(in the rows, 128 means zero)
Here are made-up things, facts about them, and rows of numbers that follow some of those facts. Name the thing behind each unnamed row.

There are 4 kinds of fact about the things: Σ, τ, μ, χ.
J_407: χ e
J_876: τ J_28; χ d
J_81: Σ J_276,J_77,J_651,J_961; τ J_170; χ a
J_708: τ J_336; χ a
J_574: χ g
J_496: Σ J_170,J_557,J_972; τ J_193; χ d
J_30: Σ J_643,J_729; τ J_729; χ b
J_744: Σ J_909,J_468,J_365; τ J_718; χ d
J_812: τ J_616; χ g
J_126: τ J_778; χ b
J_495: Σ J_222,J_828,J_176; χ c
J_415: Σ J_363,J_176,J_20,J_267; τ J_687; χ a
J_465: τ J_388; χ f
J_690: Σ J_228,J_901; τ J_389; χ a
J_363: τ J_709; μ J_151; χ g
J_643: χ b
J_324: Σ J_604,J_59,J_630,J_787,J_557; τ J_738; χ d
J_276: χ d
J_77: τ J_201; μ J_744; χ e
J_82: Σ J_80,J_828,J_738,J_849; τ J_3; χ e
J_406: Σ J_19,J_311; τ J_994; μ J_659; χ e
J_365: μ J_785; χ a
J_36: Σ J_858,J_363; χ e
J_749: Σ J_738; τ J_731; μ J_36; χ d
J_957: Σ J_51,J_259; τ J_365; χ f
J_665: Σ J_185; χ a
J_628: Σ J_643,J_354,J_365; τ J_30; χ f
J_849: τ J_628; χ a
J_819: τ J_80; χ e
J_660: τ J_13; χ c
J_828: τ J_325; μ J_912; χ e
J_250: Σ J_388,J_222,J_621,J_510,J_961; τ J_542; χ b
J_851: Σ J_126,J_513,J_887; μ J_415; χ d
J_374: χ g
J_883: Σ J_876,J_513,J_59; μ J_665; χ g
J_151: Σ J_812,J_407,J_23,J_912,J_928; τ J_876; χ a
J_201: τ J_821; μ J_311; χ b
J_687: Σ J_625,J_772,J_520; μ J_407; χ c
J_20: τ J_174; χ a
J_174: τ J_467; μ J_231; χ d
J_285: Σ J_812,J_604,J_307; χ c
J_418: Σ J_51,J_126,J_307; χ e
J_830: τ J_397; χ a
J_594: Σ J_184,J_86,J_76; τ J_849; μ J_136; χ d
J_468: τ J_84; χ b
J_184: χ g
J_236: Σ J_729; χ f
J_388: τ J_660; μ J_151; χ b
J_609: τ J_585; χ a
J_647: χ b
J_586: Σ J_697,J_19,J_858,J_563,J_868,J_3; τ J_557; χ d
J_875: Σ J_574; τ J_296; χ e
J_821: Σ J_276,J_551,J_33,J_77; χ a
J_730: τ J_609; χ a
J_677: Σ J_625,J_828; τ J_327; χ d
J_141: χ d
J_542: μ J_223; χ d
J_621: χ c
J_128: τ J_972; χ a
J_887: τ J_599; χ e
J_51: τ J_901; χ d
J_940: Σ J_659; τ J_868; μ J_151; χ g
J_336: τ J_406; χ c
J_467: Σ J_400,J_585; μ J_725; χ a
J_222: τ J_612; μ J_604; χ a
J_696: τ J_828; χ a
J_738: τ J_708; μ J_250; χ a
J_651: τ J_354; χ d
J_339: Σ J_26,J_424,J_928,J_174; τ J_507; χ d
J_507: τ J_858; μ J_592; χ a
J_177: τ J_77; μ J_563; χ a
J_296: τ J_465; μ J_628; χ c
J_912: χ a
J_729: τ J_351; χ d
J_563: χ d
J_41: Σ J_833; τ J_749; χ a
J_26: τ J_690; χ b
J_909: τ J_520; μ J_158; χ b
J_389: τ J_400; μ J_665; χ a
J_351: τ J_262; χ f
J_59: τ J_887; χ c
J_711: χ c
J_214: τ J_34; μ J_36; χ b
J_725: Σ J_26,J_833; χ e
J_193: χ a
J_757: Σ J_374,J_228,J_307,J_990; τ J_33; μ J_285; χ e
J_80: τ J_551; χ d
J_510: χ d
J_310: Σ J_510,J_833,J_585; χ c
J_585: τ J_235; χ c
J_632: μ J_36; χ b
J_70: χ a
J_833: τ J_875; χ e
J_858: τ J_128; μ J_267; χ a
J_47: χ a
J_28: τ J_363; χ b
J_557: τ J_232; μ J_830; χ d
J_33: τ J_513; χ g
J_697: χ a
J_513: τ J_890; χ f
J_608: χ c
J_551: χ d
J_538: Σ J_785,J_431; χ d
J_709: χ a
J_961: τ J_177; χ d
J_431: τ J_126; χ e
J_267: χ a
J_599: τ J_310; μ J_285; χ b
J_34: Σ J_222,J_19; τ J_496; μ J_415; χ a
J_327: Σ J_431,J_599; τ J_819; μ J_70; χ f
J_787: χ d
J_176: τ J_744; χ g
J_311: χ g
J_228: τ J_677; μ J_415; χ b
J_604: χ g
J_928: τ J_176; μ J_538; χ g
J_625: τ J_910; μ J_659; χ d
J_818: Σ J_643,J_510,J_3; τ J_922; χ e
J_136: Σ J_858,J_400,J_126; χ d
J_612: Σ J_388,J_697,J_86,J_363,J_833,J_849,J_557; τ J_59; χ c
J_534: Σ J_26,J_376; χ d
J_232: Σ J_858,J_407,J_325,J_828; χ g
J_76: χ b
J_576: τ J_818; χ f
J_13: Σ J_311,J_86,J_407,J_961; μ J_36; χ a
J_84: Σ J_177,J_454,J_77,J_28,J_354; τ J_836; μ J_184; χ d
J_86: χ d
J_670: Σ J_542,J_235,J_253; τ J_621; μ J_428; χ g
J_778: τ J_909; χ b
J_718: Σ J_778,J_828,J_787,J_336; τ J_711; χ a
J_659: τ J_812; μ J_563; χ c
J_868: χ e
J_901: τ J_81; μ J_961; χ d
J_348: τ J_476; μ J_36; χ a
J_264: Σ J_19,J_80,J_348; χ b
J_836: Σ J_909,J_563,J_729; τ J_407; χ f
J_476: Σ J_785,J_731; τ J_632; χ a
J_455: τ J_41; χ d
J_454: μ J_576; χ b
J_990: τ J_454; χ b
J_400: μ J_158; χ b
J_354: τ J_402; χ f
J_520: τ J_424; μ J_592; χ g
J_235: τ J_20; χ d
J_922: μ J_400; χ d
J_994: Σ J_86,J_778; τ J_670; χ a
J_630: τ J_576; χ g
J_79: τ J_348; χ a
J_23: τ J_697; μ J_507; χ a
J_307: τ J_151; χ d
J_114: τ J_250; χ c
J_109: χ f
J_390: τ J_510; μ J_400; χ a
J_231: Σ J_616; χ a
J_424: μ J_647; χ a
J_772: τ J_851; μ J_563; χ e
J_428: Σ J_909,J_351,J_928,J_961; τ J_431; χ c
J_890: Σ J_128; τ J_79; χ e
J_259: χ f
J_397: χ b
J_3: τ J_651; χ d
J_170: τ J_883; μ J_285; χ f
J_376: τ J_772; χ f
J_19: τ J_696; χ a
J_592: Σ J_388,J_465; χ f
J_158: τ J_418; χ b
J_731: χ e
J_253: χ a
J_785: χ a
J_185: χ a
J_429: Σ J_990; τ J_374; χ g
J_325: τ J_586; χ c
J_262: Σ J_576,J_267; μ J_830; χ c
J_616: χ d
J_402: Σ J_465,J_557; τ J_940; χ d
J_521: Σ J_296,J_3,J_729; τ J_625; χ b
J_223: Σ J_79,J_336; χ f
J_910: Σ J_709,J_20,J_651; τ J_23; χ e
J_972: χ f

Some rows with their names:
J_738: [147 130  92 111 111 136 111 136 135 129 128 139 123 132 138 116 123 134
 127 143 137 113 105 127 132 134 128 116 142 126 131 148 120 131]
J_912: [102 108 147 135 149 120 127 117 126 141 137 116 139 133 101 129 151 150
 126 116 125 129 137 139 125 122 140 121 122 134 121 133 121 125]
J_79: [100 129 138 130 128 116 125 133 131 134 131 130 135 136 122 142 141 131
 125 132 143 131 110 128 137 107 125 115 118 136 119 127 127 135]
J_201: [119 148  99 119 131 113 125 142 143 132 124 142 130 150 136 151 133 112
 147 137 149 122 103 136 146 106 133 109 164 131 130 147 131 166]
J_909: [108 164  97 114 106  99 131 135 135 108 120 145 130 157 126 144 133 105
 133 136 155 125  84 147 157 102 120  98 175 129 116 162 140 155]
J_264: [137 132 114 115 139 133 137 143 133 132 121 126 140 154 128 135 157 138
 143 121 133 138 140 144 149 105 130 122 155 130 153 148 124 154]
J_397: [133 122  99 121 136 118 125 120 139 145 126 131 133 152 115 136 147 143
 151 131 126 129 130 154 136 127 139 114 160 141 127 155 119 144]
J_659: [166 102 104 182 147 142 113 148 164 138  92  83 112  60 155 179 158 119
 183 171 105 130 207  83 165 239 135 169 121 161 127  47 161 127]
J_711: [ 96 145 148 142 119 139 137 106 130 128 120 134 122 115 127 149 118  85
 117 137 106 141 165 124 134 125 111 140 149 130  96 112 153 126]
J_3: [137 119 118 121 128 126 130 118 116 134 135 120 120 118 119 110 114 130
 110 139 113 126 124 121 107 149 114 142 140 135 116 121 124 103]
J_557: [109 167 132 120  95 120 129 137 129 105 118 136 110 118 133 126  96 105
 118 145 147 128 104 121 126 120 113 141 120 135 102 114 128 110]
J_586: [114 138 140 120 121 127 146 149 114 118 128 120 129 120 132 121 127 116
 105 126 127 145 127 111 123 109 101 144 125 133 134 106 136 114]
J_625: [180 121  66 140 126 134  91 190 162 137  98  95  90  63 177 162 137 126
 166 193 145 119 139  71 153 219 119 166 114 160 138  54 134 112]
J_324: [162 131 121 121 125 135 152 117 119 117 125 124 128 107 139 102 119 134
 125 114 115 135 130 121 102 147 135 146 115 128 126 123 135 108]
J_418: [155 115 103 124 133 120 129 126 120 124 116 136 129 132 138 123 139 125
 141 115 123 137 134 145 127 127 139 116 112 125 140 142 132 107]
J_170: [117 149 116 108 111 122 118 145 124 112 135 139 111 111 148 114 102 116
 109 139 154 108  70 100 111 120 121 118 124 120 116 120 132 112]
J_363: [109 149 128 127  89 139 105 134 136 104 130 155 122 125 144 137 121 111
 120 142 144 113 105 112 157 114 118  97 133 110 116 139 146 144]
J_33: [138 107 129 137 115 140 106 111 127 132 133 139 126 129 120 130 133 136
 126 134 113 114 138 124 137 145 131 104 125 119 124 144 128 127]

Which thing is each row?
No name comes twice in this set of rows, the named rows included.
[155 127 113 139 100 145 111 112 136 114 128 145 132 124 144 121 118 129
 130 139 122 108 114 119 141 157 141 107 130 110 119 150 141 150]	J_928
[104 115 135 133 160 112 136 115 134 148 131 116 147 153  97 146 161 148
 142 117 125 136 143 156 134 112 142 119 142 145 125 148 124 144]	J_647
[151 129  93 117 116 119 113 131 131 126 131 141 118 138 136 124 120 130
 131 145 133 115  97 132 132 138 128 115 141 127 125 146 123 135]	J_365
[176 143  88 117 104 126 136 128 129 103 110 144 132 126 158 111 120 118
 142 118 137 120  99 138 132 140 142 112 130 115 133 154 147 129]	J_757
[144 117 131 126 125 133 131 118 124 128 137 118 131 104 126  96 119 153
 116 131 120 115  98 111 100 155 136 135 107 127 115 130 124 112]	J_376
[111 103 171 123 151 126 146 129 105 118 145 108 134 115  98  98 150 164
 108  92 112 141 139 121 101 118 130 132  91 135 134 115 124  85]	J_592
[154 119 132 122 120 128 132 132 134 105 149 138 109 145 114 115 143 166
 142 114 118 147 122 123 125 134 134 118 138 137 149 133 112 133]	J_41
[140 133 126 136 122 154 140  89 132 127 124 127 132 109 128 130 112 101
 125 135  92 122 169 128 120 164 129 147 158 125  97 132 152 130]	J_114
[130 114 146 125 148 134 148 102 121 136 135 106 136 110 112 104 132 147
 118 117 102 131 143 129  95 151 136 149 123 136 109 127 132 109]	J_961
[162 131  82 155 117 133  99 222 165 118  95 102 106  86 187 178 167 125
 176 176 162 137 134  73 194 177 110 140 104 155 168  56 145 144]	J_406
[143 112 134 143 118 145 114 103 133 123 132 132 143 124 127 120 133 140
 128 130 113 107 134 127 138 153 144 110 121 112 117 146 137 144]	J_630
[124 141 126 139  92 136 116 146 127  99 121 155 124 125 152 140 128 102
 123 124 140 131 116 118 161 111 119  93 116 108 134 134 147 136]	J_883
[123 115 165 135 136 124 144 124 130 104 151 125 121 143  93 120 155 168
 138  94 108 158 144 125 122 124 141 123 125 140 145 122 117 133]	J_725
[ 98 141 145 121 125 133 135 133 125 135 132 120 126 114 126 128 125 121
 107 138 132 135 123 114 118 113 109 142 122 137 109 110 134 110]	J_80
[126  99 153 129 156 134 154 116 118 126 137 106 158 131  94 103 174 172
 126  89 104 133 154 144 122 126 149 121 114 133 137 147 132 115]	J_415

The same things again, as new rows of numbers:
Named rows:
J_660: [126 161 139  97 104 162 139 140 164 187  92  97 126]
J_193: [151 159 143  91 126 158 111 151 164 164 107  87 130]
J_59: [118 155 145  79 104 157 151 139 156 184 102 111 129]
J_608: [120 158 140  89 113 159 145 143 157 189  98 109 119]
J_757: [107 176 132  54 114 192  99 142 111 160  88 153 136]
J_632: [138 114 119 111 124 187  89  81  72 194  88 105 179]
J_785: [142 153 143  76 138 159 127 150 153 168 113 102 130]
J_711: [129 160 134 102 100 159 133 142 167 183  89  93 128]
J_454: [118 138 119  87 122 166  69 143 134 162  72 103 152]
J_390: [121 145 137  56 128 191  97 166 103 152  95 147 140]
J_19: [124 154 164  70 140 162 143 162 146 163 125 122 139]
J_365: [135 128 124  84 124 186  72 159 141 150  86 115 157]
J_697: [148 150 158  93 126 150 109 155 170 164 109  93 145]
J_128: [147 159 146  85 128 157 122 151 158 164 110  92 136]
J_909: [105 134 127  77 126 169  79 151 131 163  79 120 154]
J_534: [142 170 155  85 135 162 118 146 151 174 114 118 122]
J_109: [143 154 137  88 109 183 147 156 162 174 113 124 115]
J_264: [126 172 162  90 133 147 119 144 145 189  96 108 119]

Which thing is each row?
No name comes twice in this set of rows, the named rows included.
[128 160 151  78 134 158 109 157 166 163 115 120 135]	J_563
[ 95 144 134  59 128 179 106 148 113 170  91 143 149]	J_928
[118 166 153  73 128 141 136 136 144 177 101 100 132]	J_126
[105 174 156  72 126 161 141 138 155 175 124 131 134]	J_833
[114 171 167  92 110 165 150 148 137 190  98 128 113]	J_612
[135 171 141  90 115 150 118 129 164 180  97  85 134]	J_374
[149  99 134 102 129 193  96  95  72 180 109 123 188]	J_348
[131 151 137  93 114 189 150 159 170 170 121 118 128]	J_354
[140 164 149 104 106 194 138 159 168 174 111 120 122]	J_836
[129 184 165  75 141 175 134 154 135 171 121 125 123]	J_339
[121 156 148  63 130 194  94 152 105 157  95 152 142]	J_594

